Below are the code and all the weights of a small trained network. Each question names an input and a class and asks about switching units off, where a switched-off unit gives its printed mean instead of its output.

import numpy as np


def w(rows, s, z=0):
    codes = np.array(rows[::2]) - 128.0
    scale = np.full(codes.shape[1], s)
    scale[-1] = z or s
    return codes * scale


def f(y):
    return y / 2 * (1 + np.tanh(0.7978845608 * (y + 0.044715 * y**3)))


def log_softmax(a):
    a = a - a.max(-1, keepdims=True)
    return a - np.log(np.exp(a).sum(-1, keepdims=True))


def net(x, mask):
    res = np.array(x, float).reshape(1, 8) / 4 @ E
    y = f(res @ A[0][:, :-1].T + A[0][:, -1])
    res = res + np.where(mask, y, B[0][:, -1]) @ B[0][:, :-1]
    return log_softmax(res[-1] @ U[:, :-1].T + U[:, -1])


A, B = {}, {}
E = w([
[100,254,145,78,143,160,84,131,179],'x0',
[134,193,89,119,56,141,201,160,84],'x1',
[150,111,159,64,166,122,156,104,151],'x2',
[63,111,185,58,31,214,142,130,121],'x3',
[244,163,175,216,102,97,49,143,111],'x4',
[91,134,168,140,31,77,149,233,217],'x5',
[111,113,25,98,143,61,78,170,215],'x6',
[132,219,139,144,115,79,188,120,177],'x7',
],0.0091)
A[0] = w([
[129,148,135,132,93,131,163,137,181,152],'N1',
[101,106,116,116,122,125,122,162,145,97],'N2',
[92,129,45,117,204,154,138,108,124,100],'N3',
[175,154,128,143,113,141,113,128,143,31],'N4',
[47,80,104,126,130,133,99,150,112,144],'N5',
[84,84,92,107,106,130,110,129,135,131],'N6',
[107,129,134,78,103,133,163,140,99,35],'N7',
[75,184,132,144,84,95,174,171,189,137],'N8',
[108,131,167,196,100,158,116,113,61,88],'N9',
[153,143,119,147,151,94,45,130,164,136],'N10',
[135,117,183,163,179,96,145,94,148,69],'N11',
[125,137,110,132,124,88,48,113,150,137],'N12',
[147,110,114,148,115,127,108,145,81,59],'N13',
[141,134,162,164,95,197,144,113,86,210],'N14',
[136,136,82,93,173,127,138,103,117,179],'N15',
[119,148,114,174,139,132,131,130,76,206],'N16',
[145,118,105,144,147,177,105,116,121,122],'N17',
[103,141,65,93,183,125,140,70,143,157],'N18',
[126,131,122,117,151,109,118,160,151,26],'N19',
[124,173,138,122,94,93,146,137,155,4],'N20',
[145,120,195,157,135,143,124,124,114,105],'N21',
[109,150,80,106,129,134,148,114,111,87],'N22',
[56,137,167,66,101,247,134,125,120,173],'N23',
],0.015,0.0035)
B[0] = w([
[95,159,134,127,130,100,153,124,129,176],'N1',
[121,124,104,135,134,151,124,151,124,158],'N2',
[96,115,116,144,147,104,128,147,88,207],'N3',
[128,117,112,128,143,140,115,164,124,147],'N4',
[120,127,104,184,143,146,165,181,137,184],'N5',
[99,111,108,158,166,146,133,156,143,176],'N6',
[123,114,145,115,117,134,127,132,149,170],'N7',
[112,171,154,137,148,100,194,163,145,224],'N8',
[178,134,101,90,148,58,80,135,108,194],'N9',
[158,161,113,98,95,145,123,161,247,199],'N10',
[113,92,161,73,129,155,108,81,120,169],'N11',
[159,162,114,135,108,127,153,166,160,181],'N12',
[128,139,112,138,153,110,142,140,130,166],'N13',
[133,161,120,115,101,113,71,128,117,204],'N14',
[113,146,143,120,125,116,115,140,95,185],'N15',
[137,129,125,84,127,106,108,125,123,175],'N16',
[116,147,132,118,123,90,135,129,145,165],'N17',
[118,138,103,148,142,80,111,109,85,207],'N18',
[149,150,120,141,103,131,121,139,118,147],'N19',
[120,117,141,149,159,158,170,158,131,166],'N20',
[133,96,127,100,115,132,110,116,97,171],'N21',
[108,121,145,131,114,132,110,115,118,160],'N22',
[83,108,189,81,95,125,92,53,127,249],'N23',
],0.016,0.018)
U = w([
[234,142,21,112,87,84,91,162,133,155],'0',
[45,104,148,109,125,79,109,91,24,146],'1',
[117,13,108,140,126,231,141,149,202,91],'2',
[150,131,185,171,181,192,243,86,147,4],'3',
[81,117,254,64,87,112,130,86,181,165],'4',
[86,160,65,190,132,110,238,220,164,187],'5',
],0.0089,0.0036)

Each question gives the input, the list of numbers given to net, and the class t.
The units are the neurons (one row each of A and B). Each row of codes is followed by its name. A weight is (code - 128) times the scale printed after its matrix; where a second scale follows, it is the last column's (A, B and U).
mask holds one flag per neuron, in row order. A switched-off neuron (its flag False) gives its mean, the last column of its row in B, instead of its output. The means were averaged over made-up inputs and are rounded, as every weight is.
A unit's drop is (log p(t) with every unit on - log p(t) with that unit switched off) / (log p(t) with every unit on - log p(t) with every unit switched off).
The circuit of an input: a set's keep is (log p(t) with only the set's units on - log p(t) with every unit switched off) / (log p(t) with every unit on - log p(t) with every unit switched off). Starting from the 12 units with the biggest drops (on a tie, the unit counted first), units are removed one at a time, each time the one whose removal leaves the highest keep (on an exact tie, the one counted first), for as long as the keep stays at least 0.8.
units of the circuit, in order: the units of the circuit, biggest drop first
most important unit: the unit with the biggest drop
k most important neurons: the k neurons with the biggest drops, biggest first
drop of u: that unit's drop, to one decimal
input [-8,5,6,-5,0,-5,8,-2], class 1: units of the circuit, in order : (N3)
input [-4,-3,4,6,4,-4,-7,1], class 1: 3 most important neurons : (N10; N9; N21)
input [-7,-8,-6,1,-1,6,-6,2], class 0: units of the circuit, in order : (N23; N9)
input [6,-7,7,-1,2,2,2,5], class 5: 2 most important neurons : (N23; N12)
input [-1,-3,6,-3,-7,1,3,6], class 5: 3 most important neurons : (N23; N8; N14)
input [-6,-5,-4,-2,-7,-5,6,-1], class 5: 2 most important neurons : (N5; N23)
input [-5,2,8,-7,4,2,7,5], class 5: 3 most important neurons : (N9; N23; N14)
input [-5,2,-8,-1,-1,-5,4,-2], class 5: 2 most important neurons : (N23; N5)
input [-6,8,-4,8,5,-4,-4,6], class 0: 2 most important neurons : (N9; N14)
input [0,-5,-3,-6,7,7,3,1], class 5: 2 most important neurons : (N9; N8)
input [5,-7,-7,5,8,3,-4,-1], class 0: drop of N9 : 0.1
input [0,2,-3,-8,4,-8,-5,1], class 0: drop of N23 : 0.1
input [-4,5,0,-2,3,-3,1,2], class 0: drop of N23 : 1.8
input [-1,7,-4,4,7,3,-6,-1], class 0: most important unit : N9
